Below is a small trained network, with its code and all its weights. Each question gives an input and a class and asks what happens when units are switched off, that is, made to give their printed mean instead of their output.

import numpy as np


def w(rows, s, z=0):
    codes = np.array(rows[::2]) - 128.0
    scale = np.full(codes.shape[1], s)
    scale[-1] = z or s
    return codes * scale


def norm(h):
    return h / np.sqrt((h * h).mean(-1, keepdims=True) + 1e-5)


def f(y):
    return np.maximum(y, 0)


def log_softmax(a):
    a = a - a.max(-1, keepdims=True)
    return a - np.log(np.exp(a).sum(-1, keepdims=True))


def net(x, mask):
    res = np.array(x, float).reshape(1, 2) / 4 @ E
    u = 0
    for l in range(3):
        y = f(norm(res) @ A[l][:, :-1].T + A[l][:, -1])
        res = res + np.where(mask[u : u + 4], y, B[l][:, -1]) @ B[l][:, :-1]
        u += 4
    return log_softmax(norm(res)[-1] @ U[:, :-1].T + U[:, -1])


A, B = {}, {}
E = w([
[80,136,161,151,183,100,151,127,128,250,112,129],'x0',
[97,79,106,189,138,133,174,142,175,104,130,126],'x1',
],0.014)
A[0] = w([
[198,167,115,120,124,126,100,131,34,172,131,103,34],'L0N0',
[110,43,22,107,84,137,96,112,72,90,176,143,124],'L0N1',
[117,190,122,87,1,180,107,68,142,175,117,106,4],'L0N2',
[123,164,136,187,124,102,186,142,151,170,108,154,228],'L0N3',
],0.0064,0.0028)
B[0] = w([
[39,104,188,192,16,45,172,100,136,50,235,154,197],'L0N0',
[151,79,126,63,241,87,136,75,130,239,33,164,218],'L0N1',
[7,106,210,228,60,68,16,114,102,167,68,162,170],'L0N2',
[145,164,35,34,106,117,126,146,113,47,2,83,255],'L0N3',
],0.007,0.0063)
A[1] = w([
[204,119,76,154,108,160,77,85,90,33,150,194,82],'L1N0',
[137,149,54,70,159,135,158,130,86,76,124,63,147],'L1N1',
[104,62,84,254,141,142,195,202,192,99,130,130,4],'L1N2',
[37,174,150,155,199,162,134,145,150,226,141,145,1],'L1N3',
],0.007,0.00093)
B[1] = w([
[103,132,124,163,225,128,177,217,139,160,140,21,204],'L1N0',
[237,92,179,93,180,143,184,127,88,164,137,125,213],'L1N1',
[55,193,155,180,18,69,2,122,44,180,173,155,254],'L1N2',
[163,76,55,151,170,156,117,210,137,65,124,50,213],'L1N3',
],0.0098,0.0068)
A[2] = w([
[188,82,191,46,165,104,181,38,86,198,74,242,6],'L2N0',
[104,116,165,151,72,149,134,63,174,94,218,185,128],'L2N1',
[125,38,86,114,255,118,145,140,186,105,119,32,70],'L2N2',
[44,89,78,197,161,22,189,98,241,56,12,139,224],'L2N3',
],0.0074,0.0019)
B[2] = w([
[48,147,189,115,56,204,84,76,207,69,252,178,164],'L2N0',
[167,123,48,119,188,187,148,161,146,158,91,102,151],'L2N1',
[148,123,78,153,161,172,236,131,133,151,22,109,252],'L2N2',
[207,118,196,63,153,185,162,72,164,67,182,166,187],'L2N3',
],0.012,0.011)
U = w([
[154,116,90,109,233,133,214,184,111,146,36,65,160],'0',
[74,128,146,160,70,10,41,160,53,151,150,116,212],'1',
[115,124,176,94,77,189,151,76,203,94,188,170,114],'2',
[162,170,43,104,133,92,113,134,164,162,152,161,2],'3',
],0.014,0.0041)

Each question gives the input, the list of numbers given to net, and the class t.
The units are the neurons (one row each of A and B). Each row of codes is followed by its name. A weight is (code - 128) times the scale printed after its matrix; where a second scale follows, it is the last column's (A, B and U).
mask holds one flag per neuron, layer by layer. A switched-off neuron (its flag False) gives its mean, the last column of its row in B, instead of its output. The means were averaged over made-up inputs and are rounded, as every weight is.
A unit's drop is (log p(t) with every unit on - log p(t) with that unit switched off) / (log p(t) with every unit on - log p(t) with every unit switched off).
The circuit of an input: a set's keep is (log p(t) with only the set's units on - log p(t) with every unit switched off) / (log p(t) with every unit on - log p(t) with every unit switched off). Starting from all 12 units, units are removed one at a time, each time the one whose removal leaves the highest keep (on an exact tie, the one counted first), for as long as the keep stays at least 0.8.
circuit, biggest first: the units of the circuit, biggest drop first
most important unit: the unit with the biggest drop
top k neurons: the k neurons with the biggest drops, biggest first
top k neurons in layer l: the k neurons of layer l with the biggest drops, biggest first
drop of u: that unit's drop, to one decimal
input [2,3], class 2: top 2 neurons : [L0N3 L1N3]
input [0,-4], class 1: most important unit : L2N2
input [3,-3], class 2: circuit, biggest first : [L0N0 L1N2 L2N2 L1N0]
input [0,-3], class 2: top 2 neurons in layer 2 : [L2N2 L2N1]
input [2,1], class 2: top 3 neurons : [L0N3 L2N0 L1N3]
input [-2,0], class 2: circuit, biggest first : [L0N1 L2N0]
input [-8,-7], class 0: top 2 neurons : [L1N0 L1N2]
input [-3,2], class 2: circuit, biggest first : [L0N1 L2N0 L1N3]
input [1,4], class 1: top 3 neurons : [L1N2 L0N1 L2N2]
input [-1,3], class 2: top 3 neurons : [L0N1 L0N0 L2N0]
input [-6,7], class 1: top 2 neurons : [L1N2 L0N3]
input [-5,-6], class 1: top 4 neurons : [L0N2 L2N2 L1N3 L0N0]
input [3,3], class 2: top 2 neurons : [L0N3 L2N0]
input [-1,-2], class 2: top neuron : [L1N2]
input [-3,-5], class 1: top 2 neurons : [L2N2 L0N2]
input [-1,1], class 2: top 3 neurons : [L0N1 L2N0 L1N0]
input [0,7], class 1: drop of L1N2 : 1.1
input [1,5], class 1: drop of L2N0 : 0.0
input [-2,-8], class 1: drop of L2N2 : 0.5
input [4,7], class 1: most important unit : L1N2
input [-3,7], class 1: drop of L1N2 : 1.3
